Below are the code and all the weights of a small trained network. Each question names an input and a class and asks about switching units off, where a switched-off unit gives its printed mean instead of its output.

import numpy as np


def w(rows, s, z=0):
    codes = np.array(rows[::2]) - 128.0
    scale = np.full(codes.shape[1], s)
    scale[-1] = z or s
    return codes * scale


def f(y):
    return y / 2 * (1 + np.tanh(0.7978845608 * (y + 0.044715 * y**3)))


def log_softmax(a):
    a = a - a.max(-1, keepdims=True)
    return a - np.log(np.exp(a).sum(-1, keepdims=True))


def net(x, mask):
    res = np.array(x, float).reshape(1, 6) / 4 @ E
    y = f(res @ A[0][:, :-1].T + A[0][:, -1])
    res = res + np.where(mask, y, B[0][:, -1]) @ B[0][:, :-1]
    return log_softmax(res[-1] @ U[:, :-1].T + U[:, -1])


A, B = {}, {}
E = w([
[250,151,93,134,121],'x0',
[142,151,230,178,73],'x1',
[169,147,156,189,200],'x2',
[141,51,182,194,176],'x3',
[141,69,29,152,83],'x4',
[153,51,152,65,98],'x5',
],0.011)
A[0] = w([
[142,124,101,158,92,90],'N0',
[123,113,132,141,119,26],'N1',
[64,89,103,162,115,70],'N2',
[140,130,81,151,142,83],'N3',
[103,167,136,151,162,57],'N4',
[106,183,110,152,229,112],'N5',
[151,143,151,125,96,141],'N6',
[137,105,175,139,127,99],'N7',
[133,122,142,107,140,88],'N8',
[70,144,201,129,88,111],'N9',
[153,158,124,98,148,77],'N10',
[42,75,134,115,142,67],'N11',
[58,183,139,93,66,91],'N12',
[211,150,127,111,135,35],'N13',
[149,146,164,210,144,69],'N14',
[153,179,168,241,142,105],'N15',
[124,174,82,155,103,149],'N16',
[58,255,138,188,181,108],'N17',
[149,170,161,232,141,132],'N18',
[85,186,127,111,102,63],'N19',
[161,216,86,63,102,118],'N20',
[106,74,139,160,131,2],'N21',
[159,94,33,142,163,167],'N22',
[165,129,155,88,133,53],'N23',
[176,99,62,126,167,74],'N24',
[81,206,145,164,187,158],'N25',
[117,113,120,143,127,38],'N26',
[122,134,30,190,71,119],'N27',
[166,104,143,101,146,131],'N28',
[119,156,121,137,190,100],'N29',
[137,148,139,127,76,172],'N30',
[150,163,160,222,141,106],'N31',
[103,118,169,108,108,81],'N32',
[152,207,87,92,76,109],'N33',
[179,94,109,170,168,100],'N34',
[147,126,68,148,158,71],'N35',
[133,203,97,120,187,132],'N36',
],0.015,0.0073)
B[0] = w([
[151,162,152,123,122,147],'N0',
[110,132,118,115,135,121],'N1',
[59,112,92,123,57,161],'N2',
[143,115,120,90,92,151],'N3',
[133,121,157,101,143,159],'N4',
[154,184,182,89,214,211],'N5',
[114,173,146,110,128,154],'N6',
[156,125,130,116,187,157],'N7',
[144,130,126,154,126,127],'N8',
[169,65,60,100,127,190],'N9',
[104,151,145,128,123,145],'N10',
[91,60,86,176,129,174],'N11',
[217,118,103,85,179,188],'N12',
[13,65,119,139,88,171],'N13',
[106,167,163,180,114,195],'N14',
[97,121,142,251,95,233],'N15',
[182,115,135,98,148,175],'N16',
[163,163,177,65,214,250],'N17',
[131,110,168,224,100,226],'N18',
[165,119,110,87,176,161],'N19',
[54,145,202,103,167,217],'N20',
[61,129,118,101,148,143],'N21',
[172,146,68,104,40,219],'N22',
[127,209,117,159,85,141],'N23',
[137,124,82,118,87,185],'N24',
[152,128,151,82,250,227],'N25',
[108,127,111,120,115,122],'N26',
[216,241,125,54,96,207],'N27',
[158,153,129,154,110,154],'N28',
[154,139,171,118,134,168],'N29',
[150,134,170,97,148,166],'N30',
[115,150,139,222,129,211],'N31',
[162,99,86,126,164,147],'N32',
[83,141,185,81,169,205],'N33',
[180,162,114,94,117,181],'N34',
[130,128,103,66,103,163],'N35',
[91,92,171,62,162,198],'N36',
],0.011,0.016)
U = w([
[178,167,166,30,165,254],'0',
[16,158,98,107,53,41],'1',
[12,35,74,141,167,40],'2',
[102,163,254,200,176,109],'3',
[216,135,50,170,78,37],'4',
],0.0081,0.0048)

Each question gives the input, the list of numbers given to net, and the class t.
The units are the neurons (one row each of A and B). Each row of codes is followed by its name. A weight is (code - 128) times the scale printed after its matrix; where a second scale follows, it is the last column's (A, B and U).
mask holds one flag per neuron, in row order. A switched-off neuron (its flag False) gives its mean, the last column of its row in B, instead of its output. The means were averaged over made-up inputs and are rounded, as every weight is.
A unit's drop is (log p(t) with every unit on - log p(t) with that unit switched off) / (log p(t) with every unit on - log p(t) with every unit switched off).
The circuit of an input: a set's keep is (log p(t) with only the set's units on - log p(t) with every unit switched off) / (log p(t) with every unit on - log p(t) with every unit switched off). Starting from the 12 units with the biggest drops (on a tie, the unit counted first), units are removed one at a time, each time the one whose removal leaves the highest keep (on an exact tie, the one counted first), for as long as the keep stays at least 0.8.
units of the circuit, in order: the units of the circuit, biggest drop first
unit that matters most: the unit with the biggest drop
k most important neurons: the k neurons with the biggest drops, biggest first
drop of u: that unit's drop, to one decimal
input [-6,5,-3,-2,8,6], class 1: unit that matters most	N2
input [6,1,3,1,5,-7], class 4: units of the circuit, in order	[N22 N15]
input [4,4,-1,-3,2,-2], class 3: units of the circuit, in order	[N22 N17]
input [-4,-4,1,7,7,8], class 2: 4 most important neurons	[N11 N21 N27 N2]
input [-6,0,1,-3,-2,3], class 2: units of the circuit, in order	[N27 N11 N5]
input [-8,-6,-3,7,-3,-8], class 0: 4 most important neurons	[N17 N5 N15 N25]
input [8,-5,1,-6,2,5], class 1: 4 most important neurons	[N13 N17 N25 N5]
input [-6,3,-6,2,8,0], class 4: 2 most important neurons	[N27 N20]
input [-3,-3,4,8,4,-3], class 4: 2 most important neurons	[N22 N20]
input [1,1,-3,2,-6,-3], class 3: 2 most important neurons	[N27 N22]
input [-4,7,-5,0,-6,-5], class 0: 2 most important neurons	[N9 N12]
input [8,0,-8,7,-6,-6], class 3: drop of N19	0.0
input [5,-1,5,1,1,-6], class 3: drop of N15	0.2
input [-4,2,-7,8,8,-8], class 1: units of the circuit, in order	[N2]
input [0,-1,-5,6,-3,8], class 2: drop of N11	0.1
